Below are the code and all the weights of a small trained network. Each question names an input and a class and asks about switching units off, where a switched-off unit gives its printed mean instead of its output.

import numpy as np


def w(rows, s, z=0):
    codes = np.array(rows[::2]) - 128.0
    scale = np.full(codes.shape[1], s)
    scale[-1] = z or s
    return codes * scale


def f(y):
    return np.maximum(y, 0)


def log_softmax(a):
    a = a - a.max(-1, keepdims=True)
    return a - np.log(np.exp(a).sum(-1, keepdims=True))


def net(x, mask):
    res = np.array(x, float).reshape(1, 4) / 4 @ E
    y = f(res @ A[0][:, :-1].T + A[0][:, -1])
    res = res + np.where(mask, y, B[0][:, -1]) @ B[0][:, :-1]
    return log_softmax(res[-1] @ U[:, :-1].T + U[:, -1])


A, B = {}, {}
E = w([
[253,1,180],'x0',
[178,55,182],'x1',
[186,103,54],'x2',
[52,224,218],'x3',
],0.006)
A[0] = w([
[129,254,73,233],'neuron 1',
[162,162,128,59],'neuron 2',
[210,116,155,249],'neuron 3',
[100,187,164,7],'neuron 4',
[2,161,120,24],'neuron 5',
[200,59,116,249],'neuron 6',
],0.009,0.0018)
B[0] = w([
[45,150,67,254],'neuron 1',
[127,124,246,129],'neuron 2',
[2,95,194,215],'neuron 3',
[234,120,128,181],'neuron 4',
[203,191,105,233],'neuron 5',
[54,76,72,252],'neuron 6',
],0.0058,0.0061)
U = w([
[74,62,186,60],'0',
[116,95,74,249],'1',
[130,82,194,173],'2',
[255,179,134,7],'3',
],0.01,0.0018)

Each question gives the input, the list of numbers given to net, and the class t.
The units are the neurons (one row each of A and B). Each row of codes is followed by its name. A weight is (code - 128) times the scale printed after its matrix; where a second scale follows, it is the last column's (A, B and U).
mask holds one flag per neuron, in row order. A switched-off neuron (its flag False) gives its mean, the last column of its row in B, instead of its output. The means were averaged over made-up inputs and are rounded, as every weight is.
A unit's drop is (log p(t) with every unit on - log p(t) with that unit switched off) / (log p(t) with every unit on - log p(t) with every unit switched off).
The circuit of an input: a set's keep is (log p(t) with only the set's units on - log p(t) with every unit switched off) / (log p(t) with every unit on - log p(t) with every unit switched off). Starting from all 6 units, units are removed one at a time, each time the one whose removal leaves the highest keep (on an exact tie, the one counted first), for as long as the keep stays at least 0.8.
circuit, biggest first: the units of the circuit, biggest drop first
k most important neurons: the k neurons with the biggest drops, biggest first
drop of u: that unit's drop, to one decimal
input [-5,1,-6,4], class 3: 2 most important neurons => neuron 5; neuron 4
input [-2,-8,-1,4], class 3: circuit, biggest first => neuron 5; neuron 6
input [-6,0,0,7], class 3: circuit, biggest first => neuron 5; neuron 4
input [8,-5,3,-2], class 0: circuit, biggest first => neuron 3; neuron 5
input [-7,-7,-7,4], class 3: circuit, biggest first => neuron 5
input [-3,-1,-1,4], class 3: 4 most important neurons => neuron 5; neuron 6; neuron 3; neuron 4
input [-4,-3,-4,5], class 3: circuit, biggest first => neuron 5; neuron 4
input [7,6,-3,-6], class 0: circuit, biggest first => neuron 3; neuron 6
input [6,-6,7,-3], class 0: 2 most important neurons => neuron 3; neuron 5
input [8,5,7,-1], class 0: 2 most important neurons => neuron 3; neuron 6
input [8,-4,1,-7], class 0: 3 most important neurons => neuron 3; neuron 5; neuron 6
input [6,-3,8,-3], class 0: drop of neuron 3 => 0.5
input [-1,0,-1,5], class 3: drop of neuron 3 => 0.3
input [-6,-8,-8,5], class 3: drop of neuron 6 => 0.1
